(in the rows, 128 means zero)
Each row of numbers stands for one element and depends on some of the facts below. Use the named rows to name the rest.

There are 3 kinds of fact about the elements: kiles, skilon, bresek.
kiles: uses; skilon: sits directly inside; bresek: is directly followed by
brogek kiles triplo
razem kiles supu
dredafil kiles lefe
pluro kiles skofle
busuk kiles gukler
tagrak kiles saliman
gegrum kiles braklu
luklu kiles bifak
vasitruk kiles saliman
potas kiles plagun
gregruk kiles dibroda
vefon kiles triplo
drifu kiles drokim
klovur kiles skoza
gapidu kiles kodo
dibroda kiles skilim
luplol kiles grufem
zufel kiles vina
kekla kiles trutor
sobriflon kiles dibroda
zugru kiles tustin
drafus kiles bifak
vuflos kiles grufem
truten kiles papul
plegubi kiles plagun
notur kiles puski
ruvek kiles vuflos
kluklidar kiles gofozen
gadres kiles mubal
zekon kiles gregruk
sozok kiles skilim
lidrum kiles vuflos
flabato kiles grufem
klogova kiles grorum
trizu kiles skoza
domal kiles skilim
[brogek,fevivun,kevim,patir,luplol,sobriflon,flesik,makli,truten] skilon sorak
[plemerar,peke,guda,vefon,dibroda,gobreful,skilim,mubal] skilon gofozen
[tolok,vasitruk,kekla,pluda,pesir,gifi,zekon] skilon drege
[razem,potas,troska,fofor,betri,filik] skilon skilim
[stupo,braklu,geplu,drogruk,plitak] skilon trutor
[dredafil,grorum,gadres,flabato] skilon plazal
[pluro,tustin,momes,mizeskes,vostem,klovur,stigur,trefik,tufu] skilon triplo
[bopuduk,gapidu,brame,nekam,dritam] skilon plupon
[trutor,skoza,sorak,drokim] skilon skito
[plenom,tagrak,luklu,topetum,dratrul,papul,bogrum,klogova] skilon toki
[busuk,daklus,gukler,nires] skilon supu
[gegrum,musan,rebu,susi,ribrok,resal,filestak,grodam] skilon degren
[floguk,puski] skilon mubal
[zizas,drifu,plagun,saliman,dotiklun,nimu] skilon gravum
[regrum,fopil,lefe] skilon plagun
[mobiflas,toki,plazu,vuzan,plupon,vuflos,ruvek,degren] skilon grufem
[gregruk,pledem,staflen,fliskan,klaplovo,goflam,domal] skilon dotiklun
[guzuk,peskon] skilon puskoda
[vubi,folus,kolu,zufel,kodo,triri,trizu] skilon skoza
[fibel,skofle,donom,skistel,plazal] skilon liplik
[duvu,stamumur,zugru,drafus,notur,triplo,sozok,stadra] skilon bifak
[broru,plegubi,kluklidar,lidrum] skilon vina
bresek:
plemerar > guda > mubal > skilim > vefon > peke > gobreful > dibroda
trutor > skoza > sorak > drokim
plenom > dratrul > klogova > tagrak > topetum > luklu > papul > bogrum
musan > resal > rebu > gegrum > susi > grodam > ribrok > filestak
vasitruk > zekon > kekla > pluda > tolok > pesir > gifi
toki > ruvek > vuflos > plazu > vuzan > mobiflas > plupon > degren
puski > floguk
pledem > goflam > fliskan > gregruk > domal > staflen > klaplovo
klovur > momes > stigur > mizeskes > vostem > trefik > tustin > tufu > pluro
gapidu > nekam > dritam > bopuduk > brame
guzuk > peskon
folus > trizu > kolu > vubi > triri > zufel > kodo
fibel > skistel > plazal > donom > skofle
fofor > filik > potas > troska > betri > razem
luplol > fevivun > makli > truten > sobriflon > brogek > patir > flesik > kevim
gukler > busuk > daklus > nires
lefe > regrum > fopil
saliman > zizas > plagun > dotiklun > nimu > drifu
kluklidar > lidrum > plegubi > broru
triplo > stadra > zugru > stamumur > sozok > notur > duvu > drafus
plitak > drogruk > geplu > braklu > stupo
flabato > dredafil > gadres > grorum

Some rows with their names:
drafus: [144 136 130  77 176 126 115 129 161 144 134  87  89 139 107 126 134 116
 145 117 133 121 146 135 115 120 104 144 109 123 104 144 102 138 141 124
 123 100 161 140  89 122 120 134 146 112 118]
plegubi: [125 122 126 173 117 126 134 134 124 121 122 124 138 127 130 137 129 129
 121 136 130 128 121 129 131 133 135 119 126 127 130 126 129 134 132 132
 129 137 131 125 139 125 132 127 129 119 135]
nires: [128 130 130 130 130 129 127 128 126 123 128 121 125 127 127 124 129 127
 127 126 129 128 131 129 126 126 128 131 130 126 127 127 127 125 129 127
 126 129 130 122 128 128 128 129 128 132 129]
vasitruk: [116 117 128 208 108 136 143 136 100 125 122 152 166 134 137 136 119 136
 119 139 124 132 124 125 133 129 131 115 138 136 139 101 143 132 132 134
 133 133 102 119 174 122 141 122 125 144 152]
pluro: [144 137 136  30 194 126 116 127 156 154 138  75  80 138 109 115 132 115
 149 116 134 115 140 138 116 111 102 149 111 126  97 142  96 145 144 122
 123  91 164 153  84 122 114 135 147  99 115]
skofle: [133 132 132 106 137 134 123 126 127 126 129 108 113 129 123 120 133 126
 123 121 125 125 134 127 121 121 120 140 129 127 120 130 122 126 132 126
 122 124 138 117 132 126 125 130 132 122 135]
kluklidar: [118 119 126 206 100 133 142 133 112 117 120 144 162 130 140 136 120 133
 114 137 124 134 120 124 135 137 140 112 136 136 142 113 142 122 131 133
 132 145 108 115 156 126 135 125 123 126 139]
klaplovo: [126 139 130  54 159 122 114 130 147 121 139  81  86 130 115 120 131 118
 144 117 131 125 132 135 123 117 108 145 126 127 120 148 102 138 126 127
 132 111 164 140 110 134 118 135 139 135 116]
ribrok: [143 141 137  72 156 136 110 122 158 162 137 103  91 128 114 120 132 125
 140 117 136 119 138 133 120 112 117 149 118 133 113 143 109 140 130 122
 126 105 149 148 106 131 121 131 136 128 123]
mobiflas: [139 138 134  94 147 134 114 123 151 155 135 111 102 127 118 122 130 126
 135 121 134 121 135 131 123 116 119 143 121 132 117 138 115 136 130 124
 127 112 142 142 114 130 124 130 133 131 125]
drifu: [127 133 132  89 152 126 119 131 143 121 135  94  99 134 119 126 128 121
 136 120 127 125 129 132 125 120 111 138 122 133 122 142 104 141 130 129
 133 114 154 141 122 130 121 132 139 121 124]
bopuduk: [131 133 130 136 126 135 124 125 139 151 129 126 128 124 126 126 127 130
 129 127 134 125 130 128 128 122 130 132 129 132 127 129 130 128 130 126
 129 126 125 133 129 129 128 127 127 134 129]
kolu: [128 125 134 139 109 130 131 131 121 111 127 149 127 123 129 129 121 127
 124 131 126 129 133 129 132 137 134 124 125 126 133 122 139 115 128 129
 125 134 127 122 130 132 131 129 125 131 128]
mubal: [133 119 118 122 131 125 130 130 111 121 125 158 149 131 132 138 141 131
 127 126 128 131 116 127 126 130 132 121 131 115 129 140 122 136 109 129
 126 134 119 116 115 124 133 124 117 137 129]
potas: [129 117 132 183 127 121 132 140 123 112 120 133 138 133 129 146 137 132
 127 131 131 129 123 134 132 133 130 119 126 117 131 126 114 145 121 130
 127 136 131 123 122 126 135 125 122 120 137]
troska: [132 124 137 138 139 125 126 133 126 117 126 129 125 134 127 132 135 130
 136 122 129 129 132 135 127 126 121 130 133 116 128 127 113 136 116 127
 125 126 130 121 111 130 131 127 121 130 131]
pluda: [127 129 131 129 129 129 127 129 126 125 128 120 126 129 127 123 128 127
 127 126 128 129 131 128 127 126 124 132 132 125 128 125 127 125 129 128
 126 129 130 120 131 128 128 129 128 131 131]
kodo: [144 135 143  53 150 130 114 129 145 121 137 120  79 127 112 121 130 118
 137 117 128 120 144 135 122 124 113 147 110 124 113 142 112 131 129 123
 121 107 160 139 100 133 123 133 137 120 121]

Which element is each row?
No name comes twice in this set of rows, the named rows included.
[125 117 126  99  97 131 138 130 102 111 126 180 146 117 140 133 126 129
 109 135 123 129 110 124 136 141 151 113 122 129 135 137 143 124 118 132
 126 145 124 125 133 133 130 127 119 115 125] | skoza
[114 118 121 206 109 133 142 124 109 106 117 131 148 125 137 123 124 133
 108 142 113 133 112 113 132 134 129 122 138 132 137 109 155 117 139 133
 128 158 100 101 176 118 131 128 122 121 148] | flabato
[122 128 124 130 140 127 136 129 123 141 127 114 141 129 129 119 122 126
 134 135 136 128 132 131 126 127 132 122 134 124 122 117 134 119 139 128
 126 127 123 125 119 124 125 129 131 129 122] | mizeskes
[126 120 131 182 117 125 133 135 112 111 121 145 150 132 136 136 131 134
 128 130 128 134 127 132 132 132 132 119 139 117 138 118 125 129 116 129
 127 140 113 113 126 130 135 125 116 136 135] | filik
[139 138 138  64 159 130 114 126 144 132 135  96  88 132 115 118 135 121
 136 114 129 121 138 133 120 117 110 149 121 123 113 140 106 135 130 123
 123 109 155 133 107 129 121 133 136 122 126] | gifi
[130 132 128  86 162 127 127 129 135 147 132  98 116 131 121 116 128 121
 140 129 137 123 137 134 121 121 123 134 127 123 113 127 120 125 141 125
 124 114 139 134 102 124 121 132 136 123 116] | trefik
[114 123 120 173 120 127 144 130 111 138 122 129 165 127 138 122 118 130
 127 141 135 131 127 127 131 134 144 111 141 125 132 107 147 109 138 130
 128 140 106 117 133 123 129 127 125 135 125] | momes
[107 114 128 182 111 131 152 134 101 135 117 133 178 128 151 126 114 132
 115 145 130 130 109 126 140 133 155 102 140 138 138 107 140 126 137 133
 133 148 106 128 150 125 128 126 122 100 130] | klovur
[121 123 127 193 114 134 134 127 134 142 123 140 144 125 133 134 119 134
 122 141 127 129 118 122 134 130 133 122 130 139 135 119 141 130 134 131
 134 141 107 132 152 125 131 127 124 127 137] | ruvek
[126 117 116 142  90 130 140 129 101 108 125 189 160 119 138 138 125 131
 112 138 123 134 117 122 133 146 150 108 126 125 139 130 156 112 121 132
 127 149 110 112 140 128 136 125 119 140 128] | trutor
[121 129 131 129 130 124 128 130 129 105 134  96 113 131 132 133 123 126
 131 117 126 127 116 131 135 126 119 125 131 141 135 136 116 132 135 131
 141 122 137 141 135 127 126 130 138 125 126] | gregruk

Now the same elements, written a new way:
Named rows:
rebu: [ 80 164  80 126 135 194 145 140 105 102 131  87  75 101 115  85  93 173
 137 161 100 126 151 125 122 138 127  74 133  99 109 141 109  99 132 147
 147  90 136 133 125 158 122 145 187 113 138 122  78 111 120 130 117 111]
musan: [ 87 169  75 128 155 174 143 153 118  97 127  98  58 106 123  59  88 178
 145 165  91 151 157 107 107 131 109  67 148  92 122 122 110  85 149 158
 176  69 107 130 119 161 121 149 182  94 135 123  72 111 128 140 130 115]
klaplovo: [ 58 141  75 115 108 206 151 112  95 126 120  86 123  90 104 128 104 156
 126 145 135  79 112 167 169 137 152  85  98 103  98 153 100 135 100 138
 101 125 208 128 150 129 148 107 170 135 161 130 101 124 111 109  76  95]
gregruk: [ 26 151  55 121 145 175 162 139 109 106 141  75  96 101 118  86  66 169
 144 132 125 134 144 130 161 126 130  41 127  99 120 118 124 132 124 166
 141 110 185 108 131 137 173 104 179 111 154 137  88 137 110 104  97 112]
tolok: [ 68 148  69 118 114 200 144 134 108 106 131  82  93  97 105 115  93 162
 128 150 126  89 136 140 148 133 137  92 120 109  91 136 110 114 117 149
 137 117 172 136 134 144 143 140 178 136 152 122  95 121 122 137  89 107]
dibroda: [ 25 138  70  92  99 223 162 125  89 110 155  42 122 104  99 130  70 167
 128 112 147  87 152 165 191 135 163  73 123 128  85 139 145 153  95 137
 117 167 241 128 108 148 179 120 204 175 150 131 104 153  75 109  72 131]
dotiklun: [ 82 153  87  99 127 168 163 157  94 136 128 107  82  91 115  91  97 150
 149 139 135 104 109 135 130 132 146  54  96  90 138 116  91 129 120 145
 131 100 168 122 149 136 159 101 158  90 153 124  87 104 132 114  88 110]
plazu: [ 76 156  79 125 125 202 147 138 103 107 132  87  85 103 111  96  93 171
 133 157 106 114 146 142 134 138 135  82 129 106 104 142 111 108 125 140
 141 104 154 138 123 158 129 143 185 123 139 123  83 113 123 127 108 112]
plupon: [ 70 152  95  97 103 224 158 143  67 132 143  91  99  99  96 138  92 168
 141 146 116  72 137 172 136 152 166  85  90  98  97 164  94 144 108 111
 113 157 200 153 126 154 142 132 202 140 123 107  82 100 114 104  79 124]
lefe: [ 91 160  73 115 147 156 147 154 127 102 126  94  61  99 128  61 102 164
 147 149 114 148 139 109 124 117 105  63 146  95 124 103 110  82 128 166
 165  59 115 121 137 148 144 124 156  76 156 136  77 116 141 142 113 104]
grorum: [ 69 148  70 114 117 188 154 153 129  97 141  81  85 103 103 110  89 167
 141 142 122  88 148 113 134 122 116  93 138 103  76 124 100  90 115 150
 144 106 154 147 133 150 138 138 165 128 157 137  91 115 141 131  71 115]
brame: [ 69 154  78 122 120 207 146 128  93 109 130  82  93 103 107 113  91 172
 130 155 110  98 141 144 140 143 141  85 120 103  99 153 107 114 121 133
 129 116 170 141 125 159 126 138 189 133 138 121  83 115 110 122  99 111]
sobriflon: [ 22 173  50 132 138 185 136 138  93 109 157  76  99 103 117 107  48 167
 124 146 130 104 155 138 159 108 153  69 120 118  99 117 147 143 130 151
 148 121 195 130 122 132 166 123 191 140 114 138 109 149 106 124 110 132]
flesik: [ 57 155  76 119  97 215 126 115  80 122 143  78 126 101 103 154  90 155
 112 149 147  51 131 180 171 115 168 110 105 122  79 164 121 135  92 122
 101 142 216 158 134 130 147 127 176 162 128 140 109 129 105 126  81 111]
topetum: [ 68 155  79 125 119 212 146 131  95 104 129  82  96 100 107 108  97 171
 132 157 111 107 146 144 142 142 138  84 123  98  96 156 106 112 118 136
 126 119 168 147 123 154 126 140 195 138 135 122  83 115 112 123 101 112]
stigur: [ 83 158  63 114 142 180 134 140 125  79 128  78  69 109 114  98  91 165
 107 147 100 123 145 146 141 145 125  87 126 106 115 110 106 116 121 158
 151  77 138 120 143 151 154 153 176 109 141 112  91 121 147 153 100 130]
drogruk: [ 86 174  70 127 142 162 129 153 111 105 139  92  69 102 127  83  87 160
 134 165 118 121 148 115 117 101 122  86 133 108 111 109 123  92 133 153
 164  70 124 140 131 139 140 139 165 101 129 137  91 123 134 152 123 117]
skito: [ 87 182  78 103 124 171 133 162  94 130 158 108  78  87 112 108  77 152
 137 151 129  84 142 138 120 103 156  89 106 100 118 114 112 126 117 120
 153  99 158 155 128 143 155 136 171  96 107 129  93 112 133 138  99 136]

Which element is each row?
No name comes twice in this set of rows, the named rows included.
[ 63 147  68 113 109 204 144 129  98 107 130  78 107  96  98 126  98 163
 125 145 130  78 131 149 156 136 146  93 114 110  85 145 108 121 107 139
 122 124 186 142 133 144 139 137 178 148 152 122 100 129 120 128  78 111] | pesir
[ 83 145  95  59 122 186 178 175 102 118 170  46  66 100 108  81  73 162
 160  97 146 127 163 120 146 121 150  53 144 124 117  98 143 130 113 130
 166 131 186 127 100 165 193 127 198 122 139 126  80 140  90 133  90 148] | skilim
[ 64 147  74 118 115 189 146 129 107 116 126  90 104  93 110 105  99 159
 130 147 127 100 123 145 151 134 138  75 113 104 105 139 105 117 115 149
 124 112 177 127 141 138 144 119 167 117 158 129  95 124 119 124  90 101] | nimu
[ 68 162  59 130 136 169 151 159 136  94 132  99  68  96 101  87  86 174
 141 159 102 100 142  85 116 120 105  81 131  93  95 101 102  91 148 165
 171  88 121 129 136 141 124 159 166 115 151 120 103 119 151 141 102 117] | dredafil
[ 81 163  63 123 143 160 151 163 141  93 136  92  56 100 115  71  87 170
 146 152 106 124 151  89 112 116  96  75 145  97 105  96 108  76 144 164
 178  69 109 133 134 147 128 155 164  95 149 127  91 117 147 145 104 115] | fibel
[ 59 165  71 124 114 200 128 123  90 118 137  91 108  98 106 131  87 158
 120 161 131  70 125 156 149 122 156 102 106 112  89 141 118 128 115 137
 123 118 184 148 136 128 136 137 173 144 125 131 113 136 116 132 104 116] | zufel
[ 66 151  64 123 121 188 147 147 119 101 136  85  80  96 102 108  89 168
 137 152 119  90 140 116 134 122 119  90 127 103  85 123 106 101 122 150
 145 110 154 139 137 144 136 148 173 129 149 123  99 122 136 135  82 115] | donom
[111 158  87  97 139 167 150 160 131 100 130  78  56 102 121  58 102 166
 147 145 115 145 151 102 116 117 110  75 154 106 116  96 122  81 129 156
 177  63 109 127 120 155 141 148 166  95 151 127  85 130 123 158 121 115] | puski
[ 88 161  72 126 152 153 146 149 129 108 124 105  67  95 127  58 100 163
 146 153 108 147 129 105 120 119 112  58 133  93 131  99 106  91 135 170
 168  57 116 109 146 138 143 127 154  77 159 132  81 120 138 135 122 103] | pledem
[ 75 141  72 105 106 214 134 122 100  85 128  56 108 110 106 146  96 155
  98 134 132  79 135 196 169 158 154 105 112 117  91 149 101 136  84 135
 100 126 197 136 137 150 164 138 181 148 148 113  93 121 132 135  64 125] | tustin
[ 96 149  84  94 111 195 153 141 113 113 129  73  88  93 106  87 105 164
 134 141 128 108 135 125 137 128 137  87 133 116 104 120 124 111 120 145
 153 102 158 127 120 145 139 152 174 133 151 124 102 144 104 150 110 117] | troska
[ 63 141  71 118 110 195 150 121  96 119 118  89 114  91 112 120 106 154
 128 148 135  90 114 157 159 136 151  76 103 101 105 144 104 129 104 149
 111 118 195 125 143 134 147 111 167 124 161 131  96 123 121 116  84  99] | staflen
[ 99 162  72 116 145 162 141 160 131  92 134  88  56 100 125  69  95 173
 145 149 108 139 151 104 116 118 105  73 152 102 116 107 113  79 133 155
 170  64 109 134 128 154 137 146 163  90 147 131  78 115 136 150 117 113] | gukler
[ 72 162  71  95 114 182 165 173 114 120 148 106  70  87  97 109  81 163
 150 138 116  73 142 108 119 124 129  79 111  88 102 109  86 114 122 134
 151 115 156 148 132 151 143 150 177 109 142 115  93 104 151 127  70 137] | liplik
[109 184  88 101 152 143 132 179 107 116 164 105  42 102 125  79  82 158
 153 152 119 120 152 109  94  94 128  76 134 107 127  95 118 100 136 133
 176  62 114 153 129 145 156 131 162  72 106 138  82 103 141 156 116 138] | trutor

Now the same elements, written a new way:
Some elements and their rows:
gukler: [ 97 116 110 135  76  96 130 128 142  96  76 169 182 156 112 133 179 131
 173 139 137 200 149 115 126 164 131  86 142 119 170 105]
gobreful: [104  80 156  93  97 166 134  90 145 127 154  68  74 130 163 115 102 167
 149  96 150 157 111 131 108  62  78 158 139 107 109 154]
nimu: [160 115 111 113  77 114 116  79 146 128  97 107  81 129 121 138 130 157
 115  99 185 134 124 154 105 105 109 134 169 117 116 115]
sorak: [145  84 105 117 129  94 153 120  57 115 105 127 117 104 126  98  98  74
  94  93 124 170 141 112 179 170 130 149 162  89 221  68]
goflam: [124 138 113 132  89 116 163 127 121 114 117 124 130 135 115 156 202 144
 136 119 183 156 161 130 141 144 153  87 159 114 184  98]
regrum: [125 140 115 140  98 116 164 127 116 107 115 129 138 128 117 155 197 140
 134 115 177 159 158 127 141 145 151  89 158 118 187 107]
dratrul: [129 120 144 149 120 113 157 113 102  91 103 141 129 140 103 149 190 140
 135 116 171 154 152 122 156 173 170 103 123 124 175 144]
zufel: [142  72 159 130  94 137 134  64 131 123 144  62  88 110 129 130  97 154
 124  70 169 120 119 182 141 120  98 138 172 124 104 140]
filik: [113 143 124 135 105 127 161 139 112 112 120 136 143 116 129 154 186 124
 153  96 149 159 151 100 149 145 121 103 139 115 206 150]
grodam: [143  76 157 127 106 139 116  62 135 114 106  95  66 139 125 135 113 175
 122 103 177 142 105 167 121 111 118 151 133 114  88 169]
potas: [137 148 127 119 130 123 165 114 114  94 122 108  93 112 146 138 184 105
 142  71 156 114 143  87 136 141 111 138 144 113 191 140]
trefik: [ 94 103 142 120  78 126 141  56 153 103 128 115  83 103 135 125  88 166
  88 108 177 126 114 152 104 104  88 144 157 123 103 159]
mizeskes: [120 137 111 118  90  92 150  66 152  82 107 152  80 116 120 117 124 123
  88  94 158 114 145 100 108 138 119 149 160 139 155 126]
stadra: [ 93 142 128 143  94 105 178 109 120  85 120 147 140 110 116 149 173 129
 112 117 161 148 157 119 144 162 139  96 151 131 190 133]
broru: [159 124 108 112  95 105 128  79 132 105  97 134  80 134 115 120 144 125
 117  83 152 131 140 106 116 128 123 146 150 129 151 119]
bogrum: [107  49 187  98 114 168 128  57 142  94 150  59  54 163 146  93 111 179
 148 112 154 169 117 131 112  78 126 169 125 114  86 134]
floguk: [109 139 125 137 108 119 163 133 109 109 114 136 142 119 128 151 187 129
 142 100 156 158 151 105 149 148 128  99 144 119 202 143]
kevim: [100  37 181  95  78 167 133  55 139 103 174  39  72 138 161  71  91 160
 159 114 116 168 120 135 128  75 114 169 166 106 103 119]

Rows to name:
No name comes twice in this set of rows, the named rows included.
[131  76 133 106 170 103 133 113  86  98  70 156  96 156 104 139 111 117
  94 129 182 200 115 117 134 162 130 166  88  96 136 100] | grufem
[144 137  83  79 135  88 152 140  94 124 104 151  95 136 120 137 137 107
  73 119 189 196 147  99 124 117 131 132 141  97 202  39] | plagun
[143 139 128 128 127 118 176 105 109  93 141 104  93 125 114 142 168 119
 114  58 169 112 163 113 143 148 138 123 150 148 182 108] | gadres
[127  94 141 115  84 138 124  74 140 130 125  95  79 122 137 131 112 168
 121 100 172 142 111 159 116  94  95 140 151 107 105 152] | pesir
[134 136 128 125 115 114 164 101 114  82 119 106  92 119 128 129 179 110
 124  86 167 112 144 107 143 154 141 127 155 114 179 119] | plegubi
[164 104 122 133 128 114 124  69 130  79  77 117  73 145 121 114 155 122
 122  84 159 105 129 123 122 159 142 154 135 109 127 129] | gegrum
[ 59  69 175  92  86 155 157  51 167  79 173  75  62 129 162  84  86 174
 119 122 147 154 120 129  87  67 100 166 155 121  95 132] | tufu
[118  55 176 113 108 156 124  61 134 104 138  72  60 152 139 112 113 180
 139 113 167 157 106 150 117  89 122 159 129 114  79 154] | ribrok
[123 101 120  90 143 100 147 137  98 124 119 149 114 132 110 136  82 122
  85  91 178 199 143 117 125 113  97 139 129 130 179  81] | vina
[114 118 124 128  82 102 137  61 158  97 108 134  83 112 127 131 103 144
  85  98 174 114 125 138 108 127  96 149 162 129 116 151] | vostem
[131 115  93  81 138 101 135 132 116 123 109 119  97 141 141 132 126 127
  93 110 200 174 141 154 109 106 113 126 154  83 157  45] | gravum
[126 101 139 106  97 149 120  90 141 136 120  92  85 117 146 135 108 162
 134  83 164 144 109 148 117  84  74 149 144 106 115 168] | peke
[117  49 172 114  73 154 124  64 134 121 148  60  78 123 147  99  92 160
 139 110 136 159 110 155 135  92 105 151 167 109 105 135] | patir

